Each row is followed by its class. Each block has new classes.
[ 1.13 -0.10  0.32 -0.17 -0.24 -0.09 -0.16  0.61 -0.41 -0.38  0.47 -0.72
 -0.82  0.81 -0.04  0.23  0.88 -0.18  0.20  0.22  0.40  0.47 -0.93  0.28
 -0.39 -0.19 -0.03 -0.52 -0.30 -0.93 -0.31  1.72  0.90  0.19  0.39 -2.04
 -0.29 -0.35 -0.21 -0.39  0.97 -0.59 -0.99 -0.45  0.34 -1.09 -0.13 -0.77
  0.36  0.74  0.42 -0.21 -0.60 -0.49  0.34  0.17 -0.35  1.18  0.22 -0.78
 -0.37 -0.17  0.24 -0.06]
(75)
[ 1.29 -0.17 -0.28 -1.36 -0.37  0.28  0.27 -1.41  0.42  0.55 -0.06  0.95
 -0.12  0.16  0.09 -1.08  0.63  0.51  1.52  0.56  0.37 -0.03  0.37 -0.37
  0.73  0.06 -0.76  0.30  0.00 -0.88 -0.02  1.41  0.38  0.26  0.06 -3.44
 -0.42 -0.60  0.45 -0.45  1.08  1.22  0.29 -0.60  2.72 -0.79  0.11 -1.11
 -0.16 -2.59  0.40  0.18  1.51 -0.17 -1.21  0.07  0.07 -1.93  0.50 -0.83
  0.36  0.34  0.07 -0.01]
(75)
[-0.54  0.16 -1.39  0.71 -0.60 -0.98  0.28 -0.52  0.53  1.30 -0.07  2.85
  0.19  0.23  0.25 -2.16 -0.51  2.81  1.16 -0.78 -1.23 -0.68  2.03 -0.71
  2.83 -0.44 -0.44  0.26  0.21 -0.32  0.30 -0.68 -0.61  0.01 -0.61 -0.53
 -0.42 -0.52  1.20 -0.63 -0.57  1.18  1.34 -0.02  1.41  1.84 -0.35  2.81
 -0.57 -6.26  0.43 -0.97  0.84  0.12 -0.58  0.27  0.00 -7.43 -0.06  2.14
  0.72 -0.32 -0.04  1.19]
(75)
[ 0.10 -0.21 -1.72 -0.07  2.04 -0.33  0.67 -1.92  0.75  0.95  0.52  4.15
  0.78  0.44  0.11 -2.52  0.01  3.44  2.98  0.12 -0.25 -1.61  1.95 -0.93
  3.85 -0.82 -0.19  0.67  0.85 -0.15  0.28  0.31 -0.15  0.66  0.03 -2.48
 -0.75 -0.74  0.67 -0.60  0.71  1.62  1.45  0.10  1.71  1.43 -0.54  1.81
 -1.82 -6.56  0.72 -0.70  1.93 -0.69 -1.24  0.20  0.72 -7.34  0.44  1.08
  1.65 -1.26 -0.19  0.66]
(75)
[-0.93 -0.47 -2.95  0.94 -1.57 -0.57  0.76 -2.15  1.63  1.11  0.18  4.16
  1.25 -0.59  0.06 -2.42 -1.73  3.08  1.73 -0.70 -3.78 -1.33  2.16 -0.96
  4.29 -0.76 -0.11  0.69  0.19  0.74  0.29 -0.97 -1.52  0.13 -1.26 -0.17
  0.12 -0.74  1.06  0.33 -0.40  1.90  1.67 -0.03  1.51  2.89 -0.55  3.06
 -1.51 -6.91  1.22 -1.07  1.92 -0.52 -2.46  0.29  1.31 -8.48  0.63  1.68
  2.00 -0.24  0.54  1.97]
(75)
[ 0.74  0.40  0.01  0.44  0.29  0.40  0.42 -0.08 -0.59 -0.98  1.35  0.12
 -0.32 -0.29  0.79  0.57  0.85  0.33  0.23  0.55 -0.39  0.52 -0.80  0.15
  0.61 -0.42  0.67  0.20 -0.13 -0.73  0.03  1.61  1.24 -0.34  0.42 -2.02
 -0.05 -0.39 -0.42  0.49  0.81  0.50 -0.09 -0.66  1.23 -1.51 -0.05 -1.06
  0.22  0.35 -0.07 -0.02 -0.25  0.14  0.70  0.16  0.29 -0.24  0.66 -1.68
  0.21 -0.06 -0.73  0.35]
(75)
[-2.69 -0.74 -0.46  3.03 -1.25 -0.42 -0.42  0.04  0.26  0.89 -0.05  1.41
 -0.37 -1.02 -0.56 -1.96 -0.60  3.19 -0.68 -2.08 -2.51 -0.56  1.30 -0.27
  1.74  0.00 -1.08  0.45  0.40  0.86  0.40 -2.58 -2.06  0.03 -0.49  3.36
  1.13  0.68  1.08  0.28 -2.68 -0.53  1.25  0.97  1.29  2.65 -0.09  5.21
 -1.69 -4.12  0.22 -1.19 -2.62  0.58 -0.62 -0.05  0.13 -6.60 -1.25  4.47
  0.22 -1.18 -0.50  0.46]
(75)
[-0.25  0.53  0.15  0.57 -0.89  0.57  1.24  0.13 -0.62 -2.22  0.43 -0.42
  0.61 -0.52 -0.02  1.60 -0.27 -1.43 -0.80  0.51 -1.26  0.59 -0.96  0.18
  1.12  0.00  0.32  0.11 -0.22  0.72  0.10  1.15  0.78 -0.85  0.16 -0.15
  0.23 -0.69 -0.85  1.40  0.84 -0.58 -0.30 -0.82 -1.87 -0.78 -0.26 -1.58
  0.73  3.42 -0.38 -0.17 -1.02  0.05  0.95  0.56 -0.29  3.68  0.29 -1.30
 -0.55 -0.01 -0.22  0.74]
(79)
[ 0.97  0.91 -1.16 -0.70 -1.01  0.41  0.71 -1.19  0.22 -1.06  0.16  1.57
  1.18 -0.13  0.02  1.26 -1.33 -1.09  1.32  2.01 -0.18  0.44 -0.83 -0.01
  2.19 -0.60  1.35  1.28 -0.71 -0.14 -0.90  2.40  1.63  0.31 -0.09 -3.13
 -1.17 -1.37 -0.75  1.07  3.19  0.87 -0.12 -0.61 -1.17 -2.59 -0.36 -4.47
  1.69  1.94  1.21  0.57  1.90 -1.11  0.43  0.45  0.60  1.18  2.05 -3.19
  0.30  2.75  0.32  2.09]
(79)
[ 1.29  0.64 -0.46 -1.54  0.46  0.57  0.45 -0.96  0.22 -0.37 -0.11  1.06
 -0.06  0.76 -0.06 -0.83  1.32  2.00  2.04  1.18  0.41 -1.10  0.43  0.07
  1.53  0.09  1.24  0.16 -0.30 -0.67  0.41  1.48  1.21  0.08 -0.26 -3.54
 -0.75 -0.85  0.52  0.09  1.77  0.94 -0.35 -0.34  1.28 -0.61 -0.34 -0.82
  1.00 -2.47  1.00  0.65  1.70 -0.46 -0.39  0.31 -1.04 -2.24  0.88 -1.61
  0.35  0.30  0.23  0.25]
(75)
[-1.89 -0.21 -1.09  1.83 -1.80 -1.81  0.43 -0.26  0.01 -0.30  0.31  2.47
  0.93 -0.96  0.04 -0.89 -1.56  1.64  0.31  0.58 -2.53 -0.56  1.16 -1.26
  2.53 -0.64 -0.27  0.34 -0.14  0.78 -0.10 -1.12 -1.13 -0.11 -1.10  2.35
  0.27 -0.11  0.58  0.52 -0.86  0.24  0.83  0.06 -0.80  2.00  0.67  1.67
 -0.45 -2.21  0.65 -1.51  0.59  0.31 -0.56  0.34 -0.12 -4.60 -0.16  1.92
  0.55  0.26  0.08  1.46]
(79)
[ 1.50  0.14 -0.80 -1.55  1.09 -0.22  0.50 -1.33  0.14  0.67  0.64  1.61
  0.33  1.21  0.40 -1.24  0.61  2.06  1.89  0.63  1.09 -0.05  0.82  0.79
  1.41 -0.26  0.18  0.34 -0.07 -0.91  1.21  1.23  0.94  0.30 -0.45 -3.10
 -0.96 -0.73 -1.22 -0.60  1.23  1.23  0.27 -0.66  1.36 -0.61  0.25  0.70
  0.09 -3.35  0.59 -0.37  1.70 -0.41 -0.89 -0.70  0.41 -3.05  0.92 -0.90
  0.95 -0.11  0.18  0.15]
(75)
[-1.85 -0.82 -2.01  2.78 -1.90 -0.07 -1.43 -0.73 -0.20  0.54  0.41  2.72
  1.18 -0.73  0.22 -1.86 -1.84  2.63  0.57 -0.60 -2.79 -0.83  1.72 -0.48
  4.29 -0.66 -0.96  0.12 -0.19  2.17 -0.14 -1.94 -1.82  0.40 -1.93  2.38
  0.79 -0.43  0.74  0.53 -1.26  0.56  1.73  0.34  1.76  3.17 -0.10  4.24
 -1.54 -5.16  0.96 -1.16 -0.66  0.21 -0.87  0.32  0.24 -7.16 -0.14  3.70
 -1.06 -0.63 -0.45  1.68]
(75)
[ 0.35 -0.09 -1.73 -0.15  0.13 -0.34  0.63 -1.13  0.71  0.95 -0.17  3.17
  0.49  0.25  0.16 -2.44 -0.65  2.92  2.35  0.11 -0.19 -0.71  1.18 -0.47
  3.52 -0.40  0.36  0.36  0.39 -0.39 -0.04  0.32  0.08  0.28 -0.74 -2.32
  0.11 -0.98  0.70 -0.49  0.85  2.10  1.86 -1.05  1.76  0.81  0.11  1.55
 -0.61 -6.88  1.76 -0.35  2.30 -0.66 -0.54  0.28  0.30 -6.36  0.35  0.96
  1.48  0.09  0.11 -0.57]
(75)
[-2.11 -0.52 -1.18  0.98 -1.89  0.17 -0.01 -0.23 -0.07 -0.52  0.40  1.22
  0.40 -0.54  0.37 -0.06 -1.47 -0.32 -0.76 -0.22 -2.94 -0.36  0.42 -0.42
  1.99 -0.57 -0.58  0.52 -0.47  0.73 -0.08 -1.81 -1.53 -0.39 -1.54  3.21
  0.41  0.03  0.09  0.95 -1.06 -0.05  0.90  0.15 -0.84  1.84 -0.24  1.06
 -0.57 -0.32  0.28 -0.58 -1.28  0.53  0.47  0.46  0.49 -3.08  0.04  2.57
 -0.25  0.07 -0.38  1.25]
(79)
[-1.29 -0.38 -1.05  1.00 -1.05 -0.78 -0.26 -0.85  0.33  1.38 -0.02  2.32
  0.00  0.44  0.22 -2.38 -2.66  2.52  1.19 -1.24 -1.03 -0.79  0.74 -0.92
  2.36  0.22 -0.76  0.60  0.30  0.41 -0.08 -1.31 -1.16 -0.83 -0.58  1.12
  0.01 -0.51 -0.12 -0.43 -1.26  0.97  1.33 -0.19  1.40  2.07 -0.18  3.76
 -1.18 -5.58  0.20 -0.28  0.05 -1.01 -1.14  0.25 -0.43 -7.11 -0.47  3.24
  1.10 -1.08 -0.29  0.25]
(75)
[-1.16  0.06 -1.13  1.93 -1.80  0.32  0.66 -0.45  2.99 -1.68  0.56  2.71
  1.12 -1.12  0.25  0.32 -1.32 -0.66  0.60  0.30 -2.67 -0.30  0.11  0.48
  2.54 -0.25  0.37  0.37 -0.70  0.70 -1.00  0.04  0.36 -0.60 -0.03  0.65
  0.97 -0.76 -0.72  1.50  0.26  0.12  0.96 -0.16 -1.53  0.84 -0.11 -0.64
  0.55  1.12  0.57 -0.56 -0.48 -0.83  0.53  0.26  0.35 -0.70  0.56  0.28
 -0.08  0.10  0.01  1.73]
(79)
[-0.59 -0.24 -2.08  1.07 -0.67 -0.75 -0.07 -0.97  0.32  0.81 -0.25  2.48
 -1.01  0.11  0.60 -2.59 -0.99  3.08  1.49 -1.25 -1.12 -0.74  1.41 -0.55
  3.27 -0.12 -0.53  0.36  1.27  0.18  0.13 -1.00 -0.90 -0.03 -0.81  0.38
 -0.23 -0.47  0.36 -0.30 -0.76  1.06  1.15 -0.26  1.12  2.11  0.30  3.23
 -1.10 -5.27  0.59 -0.76 -0.04 -0.27 -1.30  0.48  0.05 -7.24 -0.29  2.51
  1.34 -0.67  0.26  0.57]
(75)
[-0.65 -0.18  0.57  0.09  1.13 -0.47 -0.10  0.33  0.06  0.75 -0.18  0.06
 -1.18  0.29  0.37 -1.28  0.96  2.13  0.71 -0.86  1.24 -0.54  1.00 -0.01
 -0.17 -0.22 -0.61  0.08  1.06 -0.31  1.42  0.93 -0.43 -0.15  0.06 -1.19
 -0.41  0.13  0.28 -0.84 -0.83  0.71 -0.38 -0.10  2.05  0.68 -0.10  2.46
 -1.03 -3.31 -0.30 -0.13  0.04 -0.19 -0.83  0.07  0.14 -2.76 -0.47  1.29
  0.32 -1.32 -0.21 -1.00]
(75)
[-2.88 -1.54 -0.04  3.65 -1.38 -0.36 -0.13  0.64 -0.50  0.79 -0.18  0.51
  0.00 -1.04 -0.29 -1.56 -0.87  1.75 -1.27 -2.43 -2.31 -0.02  1.13 -0.40
  1.79 -0.08 -1.40 -0.01  0.52  0.96  0.22 -3.43 -0.93 -0.24 -0.67  4.16
  1.07  0.62  1.50  0.16 -3.33 -1.26  0.48  0.18  1.10  3.51 -0.09  5.62
 -2.05 -3.76 -0.32 -1.24 -3.05  0.55 -0.42 -0.42 -0.37 -5.98 -1.50  4.70
  0.03 -1.24 -0.09 -0.63]
(75)
[-0.54  0.25 -0.13  1.69 -1.17  0.56  0.57  0.51 -0.50 -1.61 -0.04 -0.19
  0.71 -1.15 -0.60  1.43 -0.05 -1.91 -0.88  0.83 -1.39  0.39 -0.97  0.45
  0.69  0.12  0.00  0.24 -1.09  0.01 -0.30  0.42  0.68 -0.78  0.45  1.02
  0.67 -0.25 -0.89  1.04  0.31 -0.54  0.03 -0.46 -1.62 -0.77 -0.24 -1.20
  0.17  3.64  0.20 -0.49 -1.22  0.12  0.85  0.84  0.19  2.17  0.02 -0.99
 -0.94  0.12  0.07  0.94]
(79)
